In the rows, zero is written as 128.
Each row of numbers belongs to one of the objects below and depends on some of the facts about them. Some rows are named. Which object is each other row?

Some facts about the objects:
[baki berim klomosam rabren trifun] σ brobi
[bato febadri groki] σ plostek
[bestaflil buplik nufles nutri seravul skugo] σ luku
[bezek brepa mugrok roklofi stistudres trepli zuva] σ flozada
[bipiva dafa] σ plagen
[bogre bridron druvuzok keskeki plukazon valir] σ klako
[bomos druda kupal] σ batro
[borato drator] σ roke
[bralek dronin kiklo pludruk soskos zaflom zuflir] σ zamen
[braser derak kufin migela stivosi stoder triskubrun] σ rivo
[brazanim duskan flapledril gapo mistugren suzis] σ nodu
[bridrus dubron fitor fluge pezen ranom ruplin] σ drareda
[broden duvo likin traklem] σ giladrar
[brudo druto libru plelu plotripi riza sopa] σ fiva
[brutem drader drunor giku grufu natar zagrur] σ kluzuplom
[dobri flolem grefligo nural rodres skatro] σ tiflak
[drabras klabi ragim sople trare troli ziklas] σ trorer
[drastu flelur gobe meleta rubofis trigur] σ zipul
[dresti kipa klesetil poflezam rabus stustul zazeskan] σ stistu
[dretin furobur gromam magrul nezel] σ mizigu
[drodra peven skizom traplu trufos] σ stazus
[flaba] σ diplim
[flefel pligro rotre rukla tamel zugrem] σ toflestis
[flistan geni karok kuplis stape steskes zedrin] σ brusor
[genon gragrer gresil ludre rostatro skugrotrar] σ vuna
[kerek klasir motra peflefes] σ keplok
[laklun nirul paskubu saskitrar veski zegren] σ mevol
[lebim trevum] σ gabra
Φ:
bezek mugrok stistudres brepa roklofi zuva trepli
borato drator
buplik skugo nufles seravul nutri bestaflil
dafa bipiva
derak migela kufin triskubrun stoder stivosi braser
dresti poflezam rabus klesetil zazeskan stustul kipa
duskan brazanim suzis flapledril gapo mistugren
febadri bato groki
flistan geni steskes kuplis karok stape zedrin
giku grufu drader brutem natar drunor zagrur
kerek motra peflefes klasir
keskeki druvuzok valir bridron plukazon bogre
kupal druda bomos
likin broden duvo traklem
meleta trigur flelur drastu gobe rubofis
nezel gromam magrul dretin furobur
plotripi druto riza brudo plelu sopa libru
ragim trare ziklas sople troli drabras klabi
ranom dubron fluge ruplin fitor pezen bridrus
rostatro gresil ludre genon gragrer skugrotrar
skatro nural dobri grefligo flolem rodres
skizom traplu peven drodra trufos
trevum lebim
trifun klomosam rabren baki berim
veski zegren paskubu laklun saskitrar nirul
zuflir bralek zaflom pludruk soskos dronin kiklo
zugrem flefel rukla rotre pligro tamel
α rostatro <- bestaflil
α rukla <- bestaflil skugo
α peflefes <- bestaflil
α broden <- bipiva
α flapledril <- bogre
α drareda <- bogre kluzuplom
α brutem <- bomos
α buplik <- borato
α kerek <- brepa febadri
α klomosam <- brepa
α gragrer <- brudo kluzuplom stustul
α trufos <- brudo
α batro <- dobri
α trevum <- drastu
α plotripi <- drator skatro
α zegren <- dresti
α zugrem <- drunor flaba
α natar <- druvuzok nirul
α mevol <- druvuzok kipa
α pezen <- dubron libru stistudres
α trorer <- febadri
α zedrin <- febadri
α rodres <- fitor trare
α suzis <- fitor
α paskubu <- flozada
α furobur <- flozada
α brazanim <- gabra
α stoder <- geni
α saskitrar <- geni
α troli <- grefligo
α derak <- grefligo
α magrul <- kipa klesetil riza
α keskeki <- kluzuplom
α zuva <- kupal rubofis
α vuna <- libru
α skizom <- libru
α pligro <- ludre
α steskes <- migela seravul
α stivosi <- mugrok
α trepli <- nezel
α ruplin <- nodu ragim
α nufles <- nodu stustul
α flelur <- nural
α veski <- nural
α mizigu <- plagen trifun
α stape <- riza toflestis
α tamel <- seravul
α drodra <- skugo
α gromam <- skugo
α klako <- skugo
α dretin <- skugo
α ranom <- skugrotrar zipul
α bezek <- stistu
α flefel <- stistu stistudres
α fluge <- stistudres
α brobi <- trifun
α dafa <- trigur
α mistugren <- trigur
α kufin <- zipul
α soskos <- zipul

Some rows with their names:
skugrotrar: [ 77 157 111 129  41 108 144 134 111 113 125 114 130 186 116 205 148 199
 163 130 136  87 101 151  76 154 115 138]
troli: [106 154 121 114  83 107 127 131 100 102 120 139 115 185 114 186 160 188
 150 122 128  69  92 143  95 120 119 139]
soskos: [106 162 138 110  84 108 137 145 111 114 109 121 130 183 114 171 137 176
 153 135 120  81 113 144  93 139 125 132]
broden: [118 148 133 110 102 124 124 135 115 109 109 145 109 177 122 149 142 172
 137 104 127  66  89 134 101 112 122 143]
stistu: [ 91  83 107 114  96 110 147 143 100  96 133 142 101 178 157 149 134 203
 141  90 142  60  79 108  77 143 155 195]
zaflom: [117 143 145 107 109 122 146 149 114 125  98 145 115 177 118 151 128 167
 138 111 131  64  93 133 109 123 131 145]
brepa: [118 118 117 109  70 132 123 128 126 130 126 139 129 192 136 172 157 177
 122 116 152  51  64 137 130 131 154 161]
skizom: [123 101 147 106 143 117 121 129 109  96 126 156 115 156 157 122 117 173
 142  79 146  49  78 122 100 101 148 154]
flefel: [119  98 143 103 131 106 120 131 101  87 137 147 126 160 158 135 127 185
 146  92 151  54  82 125  98 107 147 148]
kiklo: [ 90 144 127 111  59 103 158 156  96 110 120 117 144 189 114 205 155 203
 151 140 146  77 103 146  97 151 124 136]
klasir: [ 88 143 113 119  51 108 143 143  97 102 130 121 135 188 122 207 164 208
 152 129 149  77  96 147  89 143 118 137]
veski: [131 150 143 109 126 133 117 131 124 117  97 158  95 170 125 124 126 155
 131  89 116  59  86 129 105 100 126 149]
bato: [106 143 127 114  87 121 134 138 112 114 112 141 115 179 123 166 142 182
 142 107 134  68  88 138  98 122 121 145]
gabra: [109 128 108 119  99 120 141 129 119 129 106 136  99 185 136 161 150 184
 132  99 126  62  87 131  87 131 135 166]
peflefes: [ 99 149 141  92  99 115 152 122 110 103 107 149 139 161 118 190 174 195
 153 121 118  61  89 139 106 128 102 141]
tiflak: [113 129 110 112 101 119 135 130 114 119 110 134 103 186 135 158 157 186
 130 102 124  64  91 130  89 128 133 163]
bipiva: [ 81 142 111 125  44 110 149 140 103 111 127 120 132 186 120 209 158 206
 153 127 149  79  92 147  88 147 118 141]
rotre: [103 142 124 116  79 118 136 139 109 111 115 137 120 179 122 175 147 187
 145 111 138  70  90 139  96 127 120 144]
dubron: [101  90 130 116 122 119 118 120 112 109 132 157 128 152 166 140 116 179
 144  82 153  53  67 129  89 111 153 156]

Which object is each row?
No name comes twice in this set of rows, the named rows included.
[ 98 143 131 111  74 109 153 154 100 115 115 123 136 186 116 191 148 195
 148 133 142  74 100 142 103 144 125 138]	dronin
[ 95 138 150 103 125 136 173 113 136 139  77 175 107 143 121 165 141 166
 151  86 114  43  64 133 110 122 105 164]	skugo
[ 92 148 119 109  60 119 138 153 103  95 118 141 111 188 116 169 146 191
 144 115 131  79  94 125  92 134 122 160]	zazeskan
[143 113 106  98  97 110 122 124 109 108 131 135  97 211 134 172 193 188
 117 115 137  40  71 126 129 122 156 172]	trorer
[108 138 113 139 137 151 155 175 106 117  79 169  93 181 105 145 117 177
 119  73 141  57  72 127 103  88 115 133]	druvuzok
[113 113 110 107  79 123 143 149  91 149 101 163  82 172 135 165 158 194
 117  88 150  75  76 133  84 120 118 176]	nodu
[ 95 154 118 115  54 103 130 138  97  91 135 115 141 192 119 200 169 205
 153 141 139  84 106 148  89 141 115 129]	rodres
[ 98 139 107 128  88 120 141 123 132 140 100 130  95 183 129 161 136 175
 140 100 112  71  93 137  73 141 131 167]	zipul
[138 135 145  92 108 135 116 152  90 135  91 188  80 158 126 127 141 165
 114  77 147  73  77 130 103  81 110 158]	keskeki
[ 96 141 122 123  73 120 142 137 114 119 113 137 115 179 122 176 141 185
 146 109 139  69  86 141  93 132 121 148]	drastu
[120 127 125 106 112 112 150 146 110 128 100 130 113 186 129 158 147 179
 129 114 122  60  97 127 101 136 140 160]	zamen
[ 85 145 106 120  48 113 124 131 102 105 133 127 148 184 127 205 168 206
 151 132 143  81  93 150  86 139 120 133]	bridrus
[ 92 147 114 118  68 106 137 135  96 105 124 135 119 188 115 203 164 197
 154 123 139  72  90 146  93 130 118 139]	drabras
[123 108 142  99 147 122 103 124 114 107 122 159 133 154 160 121 118 165
 135  89 136  54  81 128 102  98 153 146]	bezek
[121 131 113 108 104 115 127 131 113 113 110 132 107 188 135 158 162 188
 130 106 120  63  95 130  90 123 133 157]	batro

Now the same objects, written a new way:
Some objects and their rows:
zazeskan: [138 116 128 136 111 128 125 133 138 132 140 136 114 131 143 122 128 132
 135 133 147 122 131 122 109 121 145 138 120 117 134 124 138 139 125 132
 156 140 134 110 139 133 139 109 119 125 120 128]
trigur: [129 141 116 139 124 143 129 126 112 130 134 139 128 133 133 100  93 123
 114 121 117 143 123 129 132 134 141 153 174 134 104 123 125 108 133 127
 144 113 132 118 107 120 123 165 139 125 147 125]
dubron: [132 124 126 145 128 150 124 115 123 135 136 125 134 128 132 117 112 121
 109 118 134 133 142 141 144 135 148 150 156 141 118 118 124 102 146 130
 139 108 114 111 102 122 131 168 132 130 129 123]
klasir: [134 124 126 136 121 129 127 125 129 130 134 125 120 136 138 116 118 128
 134 128 136 127 127 122 121 124 147 132 136 120 134 127 140 123 126 135
 142 131 140 112 131 130 134 125 124 124 126 125]
skizom: [146 129 101 144 120 164 123 110 115 138 112  99 147 128 127 100  94 121
 132 117 143 131 149 127 134 135 149 128 145 133 168 122 125  90 148 113
 117 104 132 137  99 119 117 170 137 122 138 118]
brutem: [129 111 119 144 118 133 127 119 132 121 119 116 124 132 141 118 114 128
 156 130 150 125 123  98 125 124 173 127 115 129 153 131 150 118 120 121
 143 132 147 127 128 144 136 127 123 118 121 110]
brusor: [116 140 110 137 117 141 127 125 107 123 119 144 140 132 143 123 125 134
 130 134 149 137 111 117 138 123 148 126 143 116 114 136 140 127 139 108
 129 158 159 124 104 109 139 147 128 148 122 114]
traplu: [137 132 113 141 121 150 125 116 118 131 128 123 135 132 133 106 103 123
 124 122 130 134 139 127 131 132 146 139 152 131 144 122 133 106 141 125
 130 111 134 118 108 118 124 161 134 126 140 124]
nezel: [137 133 105 134 120 160 123 121 118 136 132 137 138 137 126 101  92 121
 112 120 125 140 143 152 137 134 131 146 243 144 111 118 120 111 139 136
 117 104 112 155  91 104 122 183 146 134 143 128]
rotre: [133 125 126 137 120 132 126 123 130 131 134 128 120 134 138 119 117 129
 133 126 140 127 126 121 121 124 148 134 130 118 129 127 139 123 126 134
 143 130 139 114 125 131 134 124 126 125 126 123]
rabus: [142 122 119 139 113 146 125 122 126 138 129 130 133 130 137 107 112 125
 121 126 141 129 147 126 120 130 142 146 133 132 146 119 131 119 140 124
 146 120 124 119 119 124 127 141 127 126 130 124]
plagen: [116 133 125 152 126 119 126 131 106 131 129 164 132 123 140 132 126 132
 118 130 144 137  88 106 131 127 143 138 146 154 110 127 147 128 141 130
 141 142 135 120 127 118 145 155 134 138 120 140]
duskan: [139 137 109 143 125 155 125 115 114 134 124 121 146 129 129 102  94 120
 116 117 133 136 146 130 138 136 145 143 166 141 149 120 126  94 147 124
 122 102 123 128  99 112 120 178 140 125 141 120]
buplik: [150 132  94 134 113 167 127 111 112 149 118 118 150 135 125  98  96 119
 120 118 127 126 146 135 133 132 139 126 172 131 160 122 129  98 149 121
 109 104 127 146 114 116 118 171 139 126 135 122]
duvo: [135 129 122 138 124 138 128 121 120 131 131 125 128 132 135 111 112 126
 129 124 135 131 130 126 124 127 149 135 130 121 138 125 133 114 132 128
 138 122 134 122 119 124 129 142 130 121 133 124]
triskubrun: [135 132 129 140 112 117 121 127 131 128 139 131 123 130 136 119 119 130
 137 132 141 129 124 120 109 125 141 138 150 123 149 130 139 128 120 138
 140 127 135 119 139 138 135 132 125 119 136 133]
pezen: [138 102 133 131 113 129 128 126 139 136 137 106 108 135 141 132 139 137
 154 131 148 106 118 121 114 115 155 123  84  99 133 130 141 138 119 129
 154 149 136 110 141 146 147  82 117 121 111 114]
pligro: [137 107 113 133 112 134 129 130 138 135 135 126 113 143 139 118 119 133
 163 132 145 112 110 120 111 118 145 118 152 105 126 129 128 141 110 131
 134 140 136 151 142 138 141  99 128 126 120 119]
bezek: [146 128 106 140 129 161 128 105 110 141 112  95 148 133 127 102  92 117
 130 113 133 124 147 130 145 134 156 129 143 134 155 121 128  81 145 121
 109 103 129 135  98 122 120 167 142 120 138 116]

Rows to name:
No name comes twice in this set of rows, the named rows included.
[121 144 126 148 137 152 120 108 136 126 130 120 145 129 138 108 104 124
 126 131 144 160 117 127 130 131 154 148 136 111 107 125 109  95 143 115
 146 119 152 123 108 137 130 170 118 132 131 103]	geni
[124 126 152 128 121 110 129 128 132 124 151 142 105 136 143 137 141 134
 125 134 125 125 124 125 113 117 145 136 124 104 118 130 161 148 117 151
 162 153 149  73 144 132 144 102 112 121 112 136]	bogre
[149 143 107 134 116 162 128 107 102 140 114 107 150 129 126 102  97 118
 108 116 123 128 166 135 139 135 148 134 135 126 167 122 140  88 151 115
 117 112 138 103 106 116 111 173 135 119 138 123]	keskeki
[123 131 137 135 131 121 131 124 117 127 143 128 113 136 135 124 117 127
 121 123 116 127 126 130 131 126 146 141 146 123 105 125 144 118 122 147
 149 128 138  92 124 128 139 131 130 118 130 129]	brepa
[137 138 111 138 123 156 123 113 115 140 134 144 145 133 126 105  98 119
 101 120 124 145 147 139 136 135 136 147 209 147 131 119 127 105 148 139
 119 104 112 132 104 107 121 187 138 130 135 134]	borato
[114 136 125 153 131 126 124 129 109 134 128 150 132 123 143 124 110 134
 122 132 143 140  68 102 126 127 141 143 137 145  92 127 136 123 134 124
 149 141 144 130 128 131 148 151 134 133 125 131]	gabra
[126 127 117 137 117 137 128 123 135 123 137 142 126 139 140 118 123 131
 137 128 143 136 130 120 125 123 154 130 127 101 133 133 139 126 129 126
 143 138 151 109 117 125 133 125 120 134 123 115]	kuplis
[138 151 144 135 128 148 114 115 125 124 136  98 134 122 131 108 100 121
 127 133 141 147 130 149 129 131 137 154 192 124 113 126 113 101 130 127
 136 113 136 118 102 132 126 179 131 119 150 125]	migela
[135 128 102 152 119 147 127 117 121 144 120 115 143 131 133  98  94 124
 141 122 135 132 113 103 125 133 154 134 110 128 153 125 126  94 139 113
 136 108 140 136 135 138 127 150 135 121 136 114]	brazanim
[134 129 114 135 111 140 127 123 100 139 113 119 137 125 137 122 118 131
 130 129 148 121 107 118 130 123 142 121 131 132 135 129 149 124 137 115
 124 149 148 129 121 121 138 140 133 131 120 130]	mevol
[133 121 124 128 105 125 134 135 128 130 133 115 104 140 144 116 119 137
 154 135 132 110 107 111 107 114 148 122  97  95 120 134 141 144 102 121
 157 154 152 112 155 147 141  79 126 116 123 117]	mistugren
[131 124 119 143 127 142 121 120 130 134 135 134 137 133 130 114 109 122
 119 125 140 139 134 138 130 133 137 141 198 138 125 118 129 113 139 139
 127 105 119 142 103 118 129 169 132 135 130 127]	nural
[143 122 126 124 111 142 129 115 118 139 131 102 124 134 134 118 124 130
 117 123 125 112 139 135 133 123 153 133  94 117 150 126 147 117 136 123
 144 136 136  87 130 130 131 117 124 114 118 120]	ruplin
[139 123 149 118 121 134 126 123 138 127 131  79 108 134 144 121 128 134
 164 141 152 115 114 135 112 112 151 123 101  72 114 131 131 135 104 120
 149 158 169 108 139 151 144  87 114 115 121 108]	tamel

